Below is a small trained network, with its code and all its weights. Each question gives an input and a class and asks what happens when units are switched off, that is, made to give their printed mean instead of their output.

import numpy as np


def w(rows, s, z=0):
    codes = np.array(rows[::2]) - 128.0
    scale = np.full(codes.shape[1], s)
    scale[-1] = z or s
    return codes * scale


def norm(h):
    return h / np.sqrt((h * h).mean(-1, keepdims=True) + 1e-5)


def f(y):
    return np.maximum(y, 0)


def log_softmax(a):
    a = a - a.max(-1, keepdims=True)
    return a - np.log(np.exp(a).sum(-1, keepdims=True))


def net(x, mask):
    res = np.array(x, float).reshape(1, 2) / 4 @ E
    u = 0
    for l in range(2):
        y = f(norm(res) @ A[l][:, :-1].T + A[l][:, -1])
        res = res + np.where(mask[u : u + 7], y, B[l][:, -1]) @ B[l][:, :-1]
        u += 7
    return log_softmax(norm(res)[-1] @ U[:, :-1].T + U[:, -1])


A, B = {}, {}
E = w([
[178,117,133,51,128,55,106,49],'x0',
[130,111,55,67,121,96,101,252],'x1',
],0.011)
A[0] = w([
[62,146,44,145,135,160,192,177,150],'L0N0',
[59,183,87,110,182,145,194,28,149],'L0N1',
[180,3,169,158,98,176,115,78,24],'L0N2',
[74,205,75,190,139,121,197,142,1],'L0N3',
[113,153,185,210,134,170,86,126,66],'L0N4',
[180,20,221,236,80,204,129,120,81],'L0N5',
[153,97,61,58,134,76,156,89,173],'L0N6',
],0.0052,0.0037)
B[0] = w([
[166,97,215,153,122,79,84,64,233],'L0N0',
[129,183,149,128,92,17,127,196,211],'L0N1',
[205,199,216,78,147,213,93,88,156],'L0N2',
[168,139,172,84,18,237,100,218,153],'L0N3',
[214,1,128,56,114,155,179,120,186],'L0N4',
[48,234,35,116,206,54,47,138,213],'L0N5',
[127,92,203,212,113,190,97,153,253],'L0N6',
],0.0067,0.0046)
A[1] = w([
[124,169,88,65,136,104,71,190,250],'L1N0',
[171,171,169,94,121,99,51,206,18],'L1N1',
[120,99,21,56,129,86,153,223,83],'L1N2',
[120,200,41,36,113,124,196,175,202],'L1N3',
[52,124,34,162,143,179,162,238,216],'L1N4',
[143,82,104,85,155,130,106,32,48],'L1N5',
[178,92,84,19,122,9,133,138,119],'L1N6',
],0.012,0.0017)
B[1] = w([
[98,120,126,153,122,47,153,143,223],'L1N0',
[116,84,130,139,125,78,153,105,248],'L1N1',
[92,248,104,135,168,158,141,77,231],'L1N2',
[109,85,164,174,125,63,165,64,159],'L1N3',
[183,88,144,91,113,185,90,141,227],'L1N4',
[96,111,64,131,134,165,132,229,174],'L1N5',
[177,98,149,111,111,223,88,166,238],'L1N6',
],0.016,0.012)
U = w([
[195,87,167,136,117,244,65,187,186],'0',
[109,254,138,166,198,130,102,99,204],'1',
[124,64,155,170,114,13,146,138,102],'2',
[140,149,67,97,96,133,172,139,31],'3',
[136,144,67,89,88,138,190,122,2],'4',
],0.014,0.004)

Each question gives the input, the list of numbers given to net, and the class t.
The units are the neurons (one row each of A and B). Each row of codes is followed by its name. A weight is (code - 128) times the scale printed after its matrix; where a second scale follows, it is the last column's (A, B and U).
mask holds one flag per neuron, layer by layer. A switched-off neuron (its flag False) gives its mean, the last column of its row in B, instead of its output. The means were averaged over made-up inputs and are rounded, as every weight is.
A unit's drop is (log p(t) with every unit on - log p(t) with that unit switched off) / (log p(t) with every unit on - log p(t) with every unit switched off).
The circuit of an input: a set's keep is (log p(t) with only the set's units on - log p(t) with every unit switched off) / (log p(t) with every unit on - log p(t) with every unit switched off). Starting from the 12 units with the biggest drops (on a tie, the unit counted first), units are removed one at a time, each time the one whose removal leaves the highest keep (on an exact tie, the one counted first), for as long as the keep stays at least 0.8.
circuit, biggest first: the units of the circuit, biggest drop first
unit that matters most: the unit with the biggest drop
top k neurons: the k neurons with the biggest drops, biggest first
k most important neurons of layer l: the k neurons of layer l with the biggest drops, biggest first
drop when u is switched off: that unit's drop, to one decimal
input [3,-3], class 2: 4 most important neurons of layer 0 => [L0N4; L0N1; L0N2; L0N6]
input [-2,-3], class 2: top 3 neurons => [L0N1; L0N5; L1N2]
input [-1,-1], class 2: unit that matters most => L0N5
input [1,-4], class 1: 4 most important neurons of layer 1 => [L1N4; L1N6; L1N1; L1N0]
input [0,-5], class 1: top 3 neurons => [L1N6; L1N4; L1N1]
input [-1,3], class 2: top 2 neurons => [L0N0; L1N1]
input [1,1], class 2: top 2 neurons => [L1N6; L1N2]
input [7,-7], class 0: top 2 neurons => [L1N0; L1N2]
input [-6,-7], class 1: top 3 neurons => [L1N6; L1N4; L0N5]
input [-3,3], class 2: top 4 neurons => [L1N6; L0N0; L1N1; L0N6]
input [0,-6], class 1: 2 most important neurons of layer 0 => [L0N1; L0N5]
input [1,-2], class 2: top 2 neurons => [L1N2; L0N1]
input [-2,-6], class 1: top 4 neurons => [L1N6; L1N4; L1N1; L1N0]
input [2,6], class 1: circuit, biggest first => [L1N2]
input [-6,-8], class 1: top 3 neurons => [L1N6; L1N4; L0N5]
input [-5,-6], class 1: top 2 neurons => [L1N6; L1N4]
input [-1,8], class 1: top 2 neurons => [L1N2; L1N0]
input [-1,2], class 2: top 2 neurons => [L0N0; L0N4]
input [2,3], class 2: 2 most important neurons of layer 1 => [L1N1; L1N0]
input [2,2], class 2: top neuron => [L0N6]
input [1,3], class 2: top 3 neurons => [L0N6; L1N1; L0N4]
input [8,-6], class 0: drop when L1N2 is switched off => 1.4
input [2,-5], class 1: drop when L1N1 is switched off => 2.6
input [5,7], class 1: drop when L0N6 is switched off => 0.0
input [1,0], class 2: drop when L1N4 is switched off => 0.4
